Below are the code and all the weights of a small trained network. Each question names an input and a class and asks about switching units off, where a switched-off unit gives its printed mean instead of its output.

import numpy as np


def w(rows, s, z=0):
    codes = np.array(rows[::2]) - 128.0
    scale = np.full(codes.shape[1], s)
    scale[-1] = z or s
    return codes * scale


def f(y):
    return y / 2 * (1 + np.tanh(0.7978845608 * (y + 0.044715 * y**3)))


def log_softmax(a):
    a = a - a.max(-1, keepdims=True)
    return a - np.log(np.exp(a).sum(-1, keepdims=True))


def net(x, mask):
    res = np.array(x, float).reshape(1, 7) / 4 @ E
    y = f(res @ A[0][:, :-1].T + A[0][:, -1])
    res = res + np.where(mask, y, B[0][:, -1]) @ B[0][:, :-1]
    return log_softmax(res[-1] @ U[:, :-1].T + U[:, -1])


A, B = {}, {}
E = w([
[124,134,96,212,110,126,213,143,143,94,120],'x0',
[155,204,112,95,66,111,94,90,107,87,151],'x1',
[103,163,114,127,84,144,58,31,139,203,178],'x2',
[175,67,68,82,132,246,85,121,100,159,106],'x3',
[104,96,76,174,183,164,106,93,66,154,144],'x4',
[157,117,115,123,140,144,152,169,159,64,194],'x5',
[52,116,111,147,154,61,84,128,85,104,254],'x6',
],0.01)
A[0] = w([
[179,69,104,102,103,166,99,167,127,123,129,207],'neuron 0',
[189,106,37,177,112,160,135,154,79,106,196,250],'neuron 1',
[172,194,137,118,81,108,132,144,152,153,86,230],'neuron 2',
[104,69,114,158,191,180,132,100,104,136,90,250],'neuron 3',
[90,105,131,222,171,141,178,120,88,115,86,149],'neuron 4',
[189,129,147,101,79,200,168,155,154,121,39,244],'neuron 5',
[110,97,175,72,123,20,127,177,146,142,186,164],'neuron 6',
[132,121,118,194,119,107,197,128,120,33,115,219],'neuron 7',
[143,77,133,96,176,136,109,159,164,140,153,167],'neuron 8',
[234,192,166,119,73,121,219,174,153,138,100,197],'neuron 9',
[100,85,115,149,231,135,188,130,106,169,88,169],'neuron 10',
[112,151,198,147,150,45,81,109,140,118,221,232],'neuron 11',
[131,109,119,175,140,154,186,164,84,76,144,190],'neuron 12',
[106,80,108,64,130,213,74,101,137,143,149,239],'neuron 13',
[140,74,110,84,133,160,91,153,134,132,118,116],'neuron 14',
[92,166,100,131,80,122,71,2,68,210,156,200],'neuron 15',
[100,141,198,130,130,85,156,148,171,74,88,255],'neuron 16',
[187,32,97,49,178,219,94,165,158,122,105,175],'neuron 17',
],0.0085,0.0037)
B[0] = w([
[138,106,163,73,98,89,124,130,67,128,48,189],'neuron 0',
[128,137,74,59,132,111,118,108,75,101,112,209],'neuron 1',
[112,107,151,145,118,195,148,67,222,103,123,193],'neuron 2',
[158,111,94,160,158,127,89,144,129,197,112,212],'neuron 3',
[190,139,63,180,197,136,141,143,157,113,174,195],'neuron 4',
[161,49,187,144,164,159,111,142,162,141,14,248],'neuron 5',
[79,194,179,171,50,128,165,180,88,143,142,197],'neuron 6',
[83,129,82,113,197,141,163,150,155,50,156,217],'neuron 7',
[145,134,110,150,119,114,170,141,83,176,124,162],'neuron 8',
[90,36,214,121,211,173,138,116,161,77,109,235],'neuron 9',
[154,114,98,207,167,71,148,185,144,227,167,202],'neuron 10',
[82,222,169,182,73,179,147,85,93,98,213,230],'neuron 11',
[131,119,91,48,173,119,208,170,112,101,127,195],'neuron 12',
[211,169,105,101,106,91,63,117,71,146,80,221],'neuron 13',
[149,132,131,130,113,115,132,125,81,165,76,168],'neuron 14',
[151,109,51,133,32,240,2,24,142,117,197,255],'neuron 15',
[92,126,186,178,140,112,213,157,186,124,213,212],'neuron 16',
[174,139,161,97,130,79,145,121,45,197,22,243],'neuron 17',
],0.0075,0.013)
U = w([
[73,139,61,56,151,94,188,158,111,17,153,59],'0',
[118,68,227,125,143,144,161,130,254,93,83,55],'1',
[142,117,63,183,186,84,192,193,174,172,152,87],'2',
[51,187,201,165,45,101,190,145,130,104,177,169],'3',
[119,131,67,120,53,161,17,55,150,126,166,250],'4',
[170,127,130,87,108,91,121,140,39,186,33,114],'5',
],0.0089,0.0012)

Each question gives the input, the list of numbers given to net, and the class t.
The units are the neurons (one row each of A and B). Each row of codes is followed by its name. A weight is (code - 128) times the scale printed after its matrix; where a second scale follows, it is the last column's (A, B and U).
mask holds one flag per neuron, in row order. A switched-off neuron (its flag False) gives its mean, the last column of its row in B, instead of its output. The means were averaged over made-up inputs and are rounded, as every weight is.
A unit's drop is (log p(t) with every unit on - log p(t) with that unit switched off) / (log p(t) with every unit on - log p(t) with every unit switched off).
The circuit of an input: a set's keep is (log p(t) with only the set's units on - log p(t) with every unit switched off) / (log p(t) with every unit on - log p(t) with every unit switched off). Starting from the 12 units with the biggest drops (on a tie, the unit counted first), units are removed one at a time, each time the one whose removal leaves the highest keep (on an exact tie, the one counted first), for as long as the keep stays at least 0.8.
units of the circuit, in order: the units of the circuit, biggest drop first
top k neurons: the k neurons with the biggest drops, biggest first
drop of u: that unit's drop, to one decimal
input [4,-5,-2,-4,-5,8,8], class 3: units of the circuit, in order => neuron 6
input [0,-7,8,5,-2,4,3], class 5: top 2 neurons => neuron 17; neuron 13
input [6,-8,-2,-4,0,8,-6], class 2: top 2 neurons => neuron 10; neuron 4
input [3,3,-7,2,-1,3,0], class 0: top 4 neurons => neuron 12; neuron 7; neuron 1; neuron 2
input [-2,-8,8,-8,-4,-7,-4], class 3: top 2 neurons => neuron 16; neuron 13
input [7,4,-3,-1,-7,7,1], class 1: top 2 neurons => neuron 9; neuron 16
input [7,2,-5,3,4,-5,-6], class 1: top 2 neurons => neuron 5; neuron 9
input [4,4,0,-6,8,0,5], class 0: top 2 neurons => neuron 7; neuron 12
input [3,5,-7,2,-4,-8,7], class 3: top 2 neurons => neuron 6; neuron 1
input [-2,2,-7,4,4,4,7], class 5: top 2 neurons => neuron 17; neuron 16
input [-6,-8,-6,-2,-2,1,2], class 2: drop of neuron 10 => 0.2
input [4,-7,5,3,4,2,-2], class 5: drop of neuron 17 => 0.1
input [4,-7,3,7,-6,8,0], class 5: drop of neuron 2 => 0.0
input [1,-7,-3,-3,0,7,-4], class 2: units of the circuit, in order => neuron 10
